Below are the code and all the weights of a small trained network. Each question names an input and a class and asks about switching units off, where a switched-off unit gives its printed mean instead of its output.

import numpy as np


def w(rows, s, z=0):
    codes = np.array(rows[::2]) - 128.0
    scale = np.full(codes.shape[1], s)
    scale[-1] = z or s
    return codes * scale


def norm(h):
    return h / np.sqrt((h * h).mean(-1, keepdims=True) + 1e-5)


def f(y):
    return np.maximum(y, 0)


def log_softmax(a):
    a = a - a.max(-1, keepdims=True)
    return a - np.log(np.exp(a).sum(-1, keepdims=True))


def net(x, mask):
    res = np.array(x, float).reshape(1, 7) / 4 @ E
    u = 0
    for l in range(2):
        y = f(norm(res) @ A[l][:, :-1].T + A[l][:, -1])
        res = res + np.where(mask[u : u + 5], y, B[l][:, -1]) @ B[l][:, :-1]
        u += 5
    return log_softmax(norm(res)[-1] @ U[:, :-1].T + U[:, -1])


A, B = {}, {}
E = w([
[133,134,130,136,116,101,145,123,128,131,122],'x0',
[190,212,47,130,191,34,87,198,126,68,181],'x1',
[121,124,128,130,115,138,125,136,126,112,132],'x2',
[21,251,187,147,142,181,144,92,47,113,52],'x3',
[220,201,202,129,77,177,98,206,146,167,95],'x4',
[131,134,138,116,115,124,139,119,120,123,149],'x5',
[125,134,132,123,127,137,118,118,136,126,140],'x6',
],0.0025)
A[0] = w([
[116,199,135,119,169,122,112,112,54,86,89,6],'L0N1',
[56,77,104,147,179,130,186,53,105,81,124,15],'L0N2',
[161,3,148,98,66,167,128,85,154,175,108,126],'L0N3',
[69,66,80,122,172,81,146,118,121,87,153,142],'L0N4',
[60,86,106,139,153,125,172,80,129,86,137,219],'L0N5',
],0.004,0.0021)
B[0] = w([
[54,128,81,159,88,187,203,161,177,211,171,198],'L0N1',
[198,122,105,82,72,134,85,182,86,169,154,211],'L0N2',
[55,254,78,173,150,149,181,162,119,136,153,252],'L0N3',
[94,125,124,161,160,113,165,108,148,98,161,226],'L0N4',
[143,131,83,104,87,95,79,129,131,184,92,240],'L0N5',
],0.005,0.0038)
A[1] = w([
[99,159,196,189,166,181,237,176,194,109,130,35],'L1N1',
[78,152,108,107,72,133,125,173,134,130,75,216],'L1N2',
[110,2,77,85,185,46,126,42,109,64,162,1],'L1N3',
[38,125,44,138,233,111,187,55,156,62,142,93],'L1N4',
[42,100,180,70,50,174,98,40,3,192,2,92],'L1N5',
],0.0035,0.00067)
B[1] = w([
[144,96,166,110,209,165,166,99,147,56,112,218],'L1N1',
[111,115,109,144,129,107,162,91,89,152,167,224],'L1N2',
[127,159,253,177,165,218,130,133,98,82,98,181],'L1N3',
[110,69,161,135,76,119,77,47,52,173,105,220],'L1N4',
[219,57,128,70,130,37,47,158,207,63,105,254],'L1N5',
],0.0049,0.0041)
U = w([
[11,125,44,155,81,117,148,70,69,217,168,123],'0',
[215,95,80,50,79,58,55,188,161,136,114,253],'1',
[120,218,140,161,176,213,235,173,158,131,150,125],'2',
[156,89,235,76,161,136,132,88,205,19,38,16],'3',
[158,62,196,188,187,95,73,76,76,47,173,64],'4',
],0.011,0.0033)

Each question gives the input, the list of numbers given to net, and the class t.
The units are the neurons (one row each of A and B). Each row of codes is followed by its name. A weight is (code - 128) times the scale printed after its matrix; where a second scale follows, it is the last column's (A, B and U).
mask holds one flag per neuron, layer by layer. A switched-off neuron (its flag False) gives its mean, the last column of its row in B, instead of its output. The means were averaged over made-up inputs and are rounded, as every weight is.
A unit's drop is (log p(t) with every unit on - log p(t) with that unit switched off) / (log p(t) with every unit on - log p(t) with every unit switched off).
The circuit of an input: a set's keep is (log p(t) with only the set's units on - log p(t) with every unit switched off) / (log p(t) with every unit on - log p(t) with every unit switched off). Starting from all 10 units, units are removed one at a time, each time the one whose removal leaves the highest keep (on an exact tie, the one counted first), for as long as the keep stays at least 0.8.
circuit, biggest first: the units of the circuit, biggest drop first
most important unit: the unit with the biggest drop
k most important neurons: the k neurons with the biggest drops, biggest first
k most important neurons of layer l: the k neurons of layer l with the biggest drops, biggest first
input [-1,-1,8,5,3,-3,2], class 3: most important unit -> L0N3
input [6,-3,3,4,7,-4,-2], class 3: 2 most important neurons of layer 0 -> L0N5, L0N2
input [4,4,8,3,0,-2,-5], class 0: 2 most important neurons -> L1N4, L1N3
input [-1,-6,-1,8,-8,-1,3], class 1: circuit, biggest first -> L1N5, L0N2
input [4,0,5,3,-7,-2,-7], class 1: 3 most important neurons -> L0N5, L0N2, L0N3
input [6,1,1,0,-2,5,-7], class 4: circuit, biggest first -> L0N3, L1N3
input [-1,0,1,-8,-7,-1,-8], class 0: 2 most important neurons of layer 1 -> L1N5, L1N1
input [4,-5,5,-4,0,-1,-4], class 0: circuit, biggest first -> L0N3, L1N3
input [-2,-1,5,-8,-7,-1,-8], class 0: 2 most important neurons of layer 1 -> L1N5, L1N1
input [-5,-6,-3,4,1,8,3], class 3: 3 most important neurons -> L1N5, L0N2, L0N3
input [-4,7,-6,2,8,4,-6], class 2: 4 most important neurons -> L1N5, L0N5, L0N2, L1N4
input [-8,-5,2,-8,0,-6,3], class 0: 2 most important neurons -> L0N3, L1N4
input [0,7,-2,1,8,5,-6], class 2: 2 most important neurons -> L1N5, L0N5
input [6,7,0,0,-8,6,-4], class 4: 4 most important neurons -> L1N3, L0N3, L0N1, L1N2
input [4,-3,0,-6,-3,1,-1], class 0: circuit, biggest first -> L0N3
input [4,2,8,-2,-8,-1,3], class 4: 2 most important neurons of layer 0 -> L0N3, L0N4
input [7,-1,8,6,-3,2,0], class 1: 2 most important neurons -> L1N5, L0N3
input [3,8,2,2,-4,2,2], class 0: 2 most important neurons -> L1N5, L0N1
input [1,-3,-6,3,4,8,0], class 3: 3 most important neurons -> L0N5, L0N2, L1N1
input [-5,-5,-2,0,2,7,0], class 2: 2 most important neurons -> L0N3, L1N1
input [6,0,-7,-6,0,6,3], class 0: circuit, biggest first -> L1N5
input [-8,-7,-1,1,-5,4,6], class 1: 4 most important neurons -> L1N5, L0N2, L0N5, L0N1
input [-4,0,8,3,-2,6,-2], class 1: 2 most important neurons of layer 0 -> L0N3, L0N5
input [-4,4,-7,-2,-2,4,7], class 4: 2 most important neurons -> L0N3, L1N3
input [6,0,-6,-2,7,3,5], class 2: 2 most important neurons of layer 0 -> L0N5, L0N2
